Below are the code and all the weights of a small trained network. Each question names an input and a class and asks about switching units off, where a switched-off unit gives its printed mean instead of its output.

import numpy as np


def w(rows, s, z=0):
    codes = np.array(rows[::2]) - 128.0
    scale = np.full(codes.shape[1], s)
    scale[-1] = z or s
    return codes * scale


def f(y):
    return np.maximum(y, 0)


def log_softmax(a):
    a = a - a.max(-1, keepdims=True)
    return a - np.log(np.exp(a).sum(-1, keepdims=True))


def net(x, mask):
    res = np.array(x, float).reshape(1, 4) / 4 @ E
    y = f(res @ A[0][:, :-1].T + A[0][:, -1])
    res = res + np.where(mask, y, B[0][:, -1]) @ B[0][:, :-1]
    return log_softmax(res[-1] @ U[:, :-1].T + U[:, -1])


A, B = {}, {}
E = w([
[42,4,71,196,125,155,38],'x0',
[48,217,171,195,30,207,46],'x1',
[240,94,210,134,161,251,147],'x2',
[43,102,28,61,3,244,239],'x3',
],0.0051)
A[0] = w([
[79,73,71,53,101,132,190,254],'neuron 0',
[90,166,178,149,153,102,101,91],'neuron 1',
[122,76,158,169,184,145,39,230],'neuron 2',
[172,181,125,133,93,207,179,115],'neuron 3',
[80,88,73,98,88,73,148,251],'neuron 4',
[152,184,102,98,73,182,159,69],'neuron 5',
[181,134,198,83,213,98,94,254],'neuron 6',
[71,119,74,62,54,227,171,215],'neuron 7',
[43,84,81,91,82,157,98,193],'neuron 8',
[222,86,143,126,192,158,167,254],'neuron 9',
[107,228,147,136,131,106,105,247],'neuron 10',
[188,72,128,155,175,89,89,200],'neuron 11',
[68,114,103,253,109,136,95,238],'neuron 12',
[151,190,140,58,105,225,137,110],'neuron 13',
[39,111,167,110,96,178,72,109],'neuron 14',
[129,177,176,157,70,105,140,242],'neuron 15',
[99,209,145,179,122,96,200,254],'neuron 16',
],0.0073,0.003)
B[0] = w([
[49,131,35,88,179,57,164,231],'neuron 0',
[98,252,145,219,97,46,113,172],'neuron 1',
[58,69,215,226,173,60,13,230],'neuron 2',
[208,239,125,48,231,154,113,184],'neuron 3',
[33,105,42,145,14,38,187,209],'neuron 4',
[202,138,107,51,185,123,138,169],'neuron 5',
[153,93,199,153,176,1,204,248],'neuron 6',
[71,218,58,9,189,179,120,253],'neuron 7',
[77,229,23,164,23,209,120,217],'neuron 8',
[88,78,122,116,196,2,244,232],'neuron 9',
[35,174,224,36,15,63,153,215],'neuron 10',
[98,59,160,223,250,67,131,212],'neuron 11',
[38,167,111,189,35,186,55,232],'neuron 12',
[184,187,167,67,220,146,126,187],'neuron 13',
[122,152,83,144,50,231,72,190],'neuron 14',
[134,228,158,43,109,88,72,198],'neuron 15',
[63,213,180,35,119,17,161,201],'neuron 16',
],0.0047,0.0071)
U = w([
[63,120,125,233,56,196,58,94],'0',
[152,167,81,98,132,224,60,5],'1',
[109,66,164,232,181,84,57,222],'2',
[28,106,61,95,49,117,189,189],'3',
[214,73,146,181,52,189,103,2],'4',
[182,119,135,68,189,104,213,254],'5',
[87,185,254,112,52,67,101,170],'6',
],0.0065,0.003)

Each question gives the input, the list of numbers given to net, and the class t.
The units are the neurons (one row each of A and B). Each row of codes is followed by its name. A weight is (code - 128) times the scale printed after its matrix; where a second scale follows, it is the last column's (A, B and U).
mask holds one flag per neuron, in row order. A switched-off neuron (its flag False) gives its mean, the last column of its row in B, instead of its output. The means were averaged over made-up inputs and are rounded, as every weight is.
A unit's drop is (log p(t) with every unit on - log p(t) with that unit switched off) / (log p(t) with every unit on - log p(t) with every unit switched off).
The circuit of an input: a set's keep is (log p(t) with only the set's units on - log p(t) with every unit switched off) / (log p(t) with every unit on - log p(t) with every unit switched off). Starting from the 12 units with the biggest drops (on a tie, the unit counted first), units are removed one at a time, each time the one whose removal leaves the highest keep (on an exact tie, the one counted first), for as long as the keep stays at least 0.8.
units of the circuit, in order: the units of the circuit, biggest drop first
most important unit: the unit with the biggest drop
k most important neurons: the k neurons with the biggest drops, biggest first
drop of u: that unit's drop, to one decimal
input [6,8,-5,-5], class 0: units of the circuit, in order => [neuron 12; neuron 14]
input [8,7,-4,-6], class 0: units of the circuit, in order => [neuron 12; neuron 14]
input [6,5,2,-4], class 0: most important unit => neuron 12
input [5,-7,-2,-1], class 2: 2 most important neurons => [neuron 11; neuron 7]
input [-7,-2,-2,3], class 5: 2 most important neurons => [neuron 12; neuron 8]
input [-5,5,5,7], class 1: 3 most important neurons => [neuron 6; neuron 7; neuron 9]
input [1,-4,2,-2], class 2: 2 most important neurons => [neuron 7; neuron 11]
input [-3,7,8,5], class 1: drop of neuron 6 => 0.1
input [8,6,-3,2], class 0: units of the circuit, in order => [neuron 12; neuron 14]
input [4,7,8,6], class 1: drop of neuron 13 => 0.0
input [-2,-7,-3,-8], class 2: drop of neuron 7 => 0.1
